Here is a tiny trained network, its code and every weight. The questions are about switching its units off for an input and a class, where a switched-off unit gives its printed mean instead of its output.

import numpy as np


def w(rows, s, z=0):
    codes = np.array(rows[::2]) - 128.0
    scale = np.full(codes.shape[1], s)
    scale[-1] = z or s
    return codes * scale


def f(y):
    return y / 2 * (1 + np.tanh(0.7978845608 * (y + 0.044715 * y**3)))


def log_softmax(a):
    a = a - a.max(-1, keepdims=True)
    return a - np.log(np.exp(a).sum(-1, keepdims=True))


def net(x, mask):
    res = np.array(x, float).reshape(1, 3) / 4 @ E
    y = f(res @ A[0][:, :-1].T + A[0][:, -1])
    res = res + np.where(mask, y, B[0][:, -1]) @ B[0][:, :-1]
    return log_softmax(res[-1] @ U[:, :-1].T + U[:, -1])


A, B = {}, {}
E = w([
[142,101,134,205,1,177,124,101,182,240,119],'x0',
[192,78,53,125,169,141,180,157,162,129,182],'x1',
[158,133,167,64,175,132,224,11,123,168,110],'x2',
],0.013)
A[0] = w([
[132,165,91,93,216,78,151,199,83,2,126,137],'neuron 1',
[231,113,73,116,185,187,175,139,151,112,188,197],'neuron 2',
[135,120,178,189,66,203,129,80,165,203,101,208],'neuron 3',
[121,229,200,25,178,136,121,24,46,83,96,188],'neuron 4',
[175,70,56,173,55,203,101,205,220,182,214,151],'neuron 5',
[177,137,193,68,99,136,138,107,95,124,62,156],'neuron 6',
[196,129,163,98,139,147,195,49,144,151,106,7],'neuron 7',
[56,176,195,142,63,130,66,94,96,114,85,235],'neuron 8',
[110,106,101,165,118,121,145,108,133,161,149,88],'neuron 9',
[166,119,140,56,150,158,218,41,160,197,124,200],'neuron 10',
[80,116,128,146,120,81,49,213,137,100,141,120],'neuron 11',
[98,174,159,43,192,132,177,85,70,83,76,162],'neuron 12',
[152,115,154,173,66,212,141,87,143,171,89,2],'neuron 13',
],0.0086,0.0087)
B[0] = w([
[95,145,213,101,195,161,68,118,119,138,72,248],'neuron 1',
[80,201,147,130,149,179,47,156,123,199,66,225],'neuron 2',
[92,199,92,183,111,206,92,174,178,168,84,250],'neuron 3',
[160,75,63,190,43,73,170,162,164,112,190,247],'neuron 4',
[173,100,61,120,65,136,155,89,164,114,183,239],'neuron 5',
[172,108,116,132,93,135,145,106,160,129,159,176],'neuron 6',
[43,226,138,168,203,239,25,213,139,218,43,182],'neuron 7',
[123,128,232,75,200,81,113,146,84,100,52,222],'neuron 8',
[101,99,114,140,131,137,121,140,150,165,145,142],'neuron 9',
[130,81,193,53,195,50,125,93,48,75,146,253],'neuron 10',
[108,134,181,106,147,147,78,123,89,173,65,184],'neuron 11',
[154,102,88,148,80,105,169,156,147,108,155,223],'neuron 12',
[111,99,216,23,201,75,128,71,2,77,78,182],'neuron 13',
],0.0095,0.018)
U = w([
[143,83,170,55,179,72,133,76,47,59,110,200],'0',
[80,215,111,225,131,212,81,198,168,185,82,14],'1',
[234,34,2,247,28,94,213,97,229,91,221,255],'2',
],0.012,0.0032)

Each question gives the input, the list of numbers given to net, and the class t.
The units are the neurons (one row each of A and B). Each row of codes is followed by its name. A weight is (code - 128) times the scale printed after its matrix; where a second scale follows, it is the last column's (A, B and U).
mask holds one flag per neuron, in row order. A switched-off neuron (its flag False) gives its mean, the last column of its row in B, instead of its output. The means were averaged over made-up inputs and are rounded, as every weight is.
A unit's drop is (log p(t) with every unit on - log p(t) with that unit switched off) / (log p(t) with every unit on - log p(t) with every unit switched off).
most important unit: the unit with the biggest drop
k most important neurons: the k neurons with the biggest drops, biggest first
drop when u is switched off: that unit's drop, to one decimal
input [-4,7,-1], class 1: most important unit	neuron 2
input [5,-1,4], class 0: 2 most important neurons	[neuron 10; neuron 13]
input [-8,-2,1], class 2: 3 most important neurons	[neuron 4; neuron 12; neuron 10]
input [-3,-6,-8], class 0: 2 most important neurons	[neuron 3; neuron 8]
input [-8,8,-1], class 1: 2 most important neurons	[neuron 2; neuron 10]
input [7,-5,2], class 0: 3 most important neurons	[neuron 13; neuron 8; neuron 2]
input [5,1,8], class 1: 2 most important neurons	[neuron 7; neuron 3]
input [-8,1,-2], class 1: 2 most important neurons	[neuron 10; neuron 13]
input [7,0,4], class 0: 2 most important neurons	[neuron 13; neuron 10]
input [3,3,7], class 1: 3 most important neurons	[neuron 7; neuron 3; neuron 8]
input [-7,5,-2], class 1: 2 most important neurons	[neuron 10; neuron 2]
input [-4,-7,-8], class 0: 2 most important neurons	[neuron 3; neuron 8]
input [4,-7,1], class 0: 4 most important neurons	[neuron 8; neuron 13; neuron 7; neuron 2]
input [-2,-8,2], class 2: most important unit	neuron 4
input [-5,-1,-7], class 0: 2 most important neurons	[neuron 3; neuron 2]
input [-3,-4,4], class 2: drop when neuron 4 is switched off	0.5
input [4,3,0], class 2: drop when neuron 3 is switched off	0.0
input [0,0,-3], class 0: drop when neuron 8 is switched off	-0.3
